[[ 48  29  65 -45  -3  27 -46  43 -21]
 [  8  44  37  42  43  38  25  -5  12]
 [-29   3 -41  70  12   1  38 -43  21]
 [  9  34  83  -7  25  44   2  33 -42]
 [ 12   8  35  23  56 -13  -4   9   7]]
The 4th entry from the end, reading row by row -> -13
Which number is the entry directly below the centre entry?
A: 25
The smallest entry in the first column: -29
The entry directly below 34: 8
Which number is the top-right entry?
A: -21
The largest entry in the first row -> 65
The smallest entry in the last column is -42
The entry just right of the smallest entry -> 43
Which number is the top-left entry?
A: 48
Which number is the 2nd entry on the main diagonal?
A: 44
Which number is the entry in the bottom-left corner?
A: 12
Which number is the entry just left of the largest entry?
A: 34
The entry just right of the centre entry -> 1
The entry just right of -13 is -4
The entry directly above -4 -> 2
Which number is the entry just right of 42?
A: 43
Which number is the third entry on the main diagonal?
A: -41
The top entry of the column that holds the smallest entry -> -46

Questions about the grid below. Counting starts at 1.
1) Give the bottom-left entry.
2) Give the entry in row 1 and column 2.
3) Give the entry at row 3, column 2.
4) Give the entry in row 3 and column 1.
5) Give the entry directly above 8.
6) Give the entry at row 2, column 1.
7) Give the entry in the top-right corner.
8) Give the entry in row 3 and column 3.
[[-33 -22  -1   7  40   4  44]
 [ 26 -25 -41   9  28 -33 -16]
 [-37 -29  12  -2 -23 -37 -19]
 [ 63   9 -15  36   2  -6 -14]
 [  7  -4 -42 -17  50  15  14]
 [-20  25  44  -7 -30  34  11]
 [-19 -42  -5  27  12 -42  21]
 [  8  -1 -40 -17  53  17   9]
 [  4   9  28  23  11  25  51]]
1) 4
2) -22
3) -29
4) -37
5) -19
6) 26
7) 44
8) 12

[[ 58  56  81  46  66 -11 -16  11  51]
 [  9  32  10  58 -20  40  28 -77 -65]
 [-27 -41 -29 -80  66 -23 -70 -29  20]
 [ 31  -9  61 -72 -18  30 -62  21  67]
 [ 70 -23 -49  49  76  53 -15  45  -4]]
The largest entry in the first column is 70
What is the top entry of the column that holds the largest entry?
A: 81
The top entry of the column that holds the smallest entry: 46
The 2nd entry on the diagonal from the top-right corner is -77
What is the entry just right of 9?
A: 32
The third entry on the main diagonal -> -29
What is the entry directly below 20?
A: 67
What is the entry in the top-left corner?
A: 58
The entry just left of -41: -27
The smallest entry is -80
The entry directly above the smallest entry is 58
What is the entry just right of 49?
A: 76
The last entry, reading row by row -> -4
The entry just right of -20 is 40
The entry just left of 11: -16
The entry just right of -62 is 21
What is the entry directly above the centre entry?
A: -20
The entry just left of -72 is 61
The bottom entry of the column that holds the smallest entry: 49

0.75,1.25,-0.85,-1.59,1.00,-1.66
-0.59,-1.08,-2.14,-0.45,-1.41,-0.74
1.16,-0.86,-0.36,0.83,-1.08,-1.96
Report the bottom-right entry.
-1.96
The 2nd entry, reading row by row is 1.25
Report the entry just left of -0.45.
-2.14
Report the entry in the bottom-left corner.
1.16
The first entry on the main diagonal: 0.75
Report the entry directly above -1.41.
1.00
The top-right entry -> -1.66
The entry just right of the largest entry: -0.85
Report the 3rd entry on the main diagonal.
-0.36
The entry just left of 1.00 -> -1.59
Report the second-last entry, reading row by row.
-1.08
The 3rd-last entry, reading row by row: 0.83
Report the entry just left of the smallest entry.
-1.08

A =
[[ 23 -21  13  28 -38]
 [-37 -32  31 -58  55]
 [-45  40 -20   8  37]
 [ 21  48 -28  46 -32]
 [ 53   7  19 -17  14]
 [ 55  27 -29   4 -49]
 [-33  20 -21   5  17]
 [-41  23 -13 -14  73]]
Rows and columns are numbered from 1.
Give the entry just right of the smallest entry.
Answer: 55
Give the entry directly above the largest entry.
Answer: 17
Give the entry directly below 21.
Answer: 53
Give the bottom entry of the column that holds the largest entry.
Answer: 73
Give the entry just left of 19.
Answer: 7
Give the entry in row 2 and column 3.
Answer: 31
Give the entry at row 1, column 3.
Answer: 13
The entry in the bottom-left corner -> -41
Give the entry just right of -45.
Answer: 40
The entry directly below 27 is 20
Give the entry directly above -13.
Answer: -21
Give the entry at row 2, column 1.
Answer: -37
The entry directly above 8: -58
The entry in the top-left corner: 23
The entry directly below the smallest entry: 8
Give the entry in row 3 and column 1.
Answer: -45
Give the entry just left of the largest entry.
Answer: -14
The entry in row 3 and column 3 is -20
Give the top entry of the column that holds the largest entry.
Answer: -38

a =
[[ -2  26  27  -4  -2 -11]
 [-32   1  33  39  -4 -19]
 [ 28  -7  10  -3  -4  13]
 [ 33 -10   8  -3  62 -35]
 [ 14  -1   5  21   3   0]
 [ 18  28   1   6  14   5]]
The top-left entry: -2
Give the entry in the bottom-right corner.
Answer: 5
Give the entry just right of the largest entry.
Answer: -35
Give the 2nd-last entry, reading row by row.
Answer: 14
The 2nd entry, reading row by row -> 26
The entry just right of 3: 0
Give the largest entry in the first column.
Answer: 33
Give the entry just left of the largest entry.
Answer: -3
Give the bottom-left entry.
Answer: 18
Give the entry directly above 13.
Answer: -19
The maximum -> 62
The entry directly above the largest entry -> -4
Give the fourth entry in reading order.
Answer: -4

Read these off the table that follows.
1) Read off the largest entry in the last column.
2) Read off the entry in the bottom-right corner.
3) Read off the entry just left of 49.
4) Read off the entry directly below -14.
5) Read off the entry in the top-left corner.
6) Read off the entry directly below -55.
7) Read off the 3rd entry, reading row by row.
8) Read off the entry directly below the largest entry.
[[-33 -18  40   1  28  -2  -8   2  24  19]
 [-55 -32  88  31  49 -14  -7   7  45 -59]
 [  1   5  -9   5 -18 -24   0  -9 -45 -45]
 [-37 -10  11  50  39  36   3  18  21   2]]
1) 19
2) 2
3) 31
4) -24
5) -33
6) 1
7) 40
8) -9
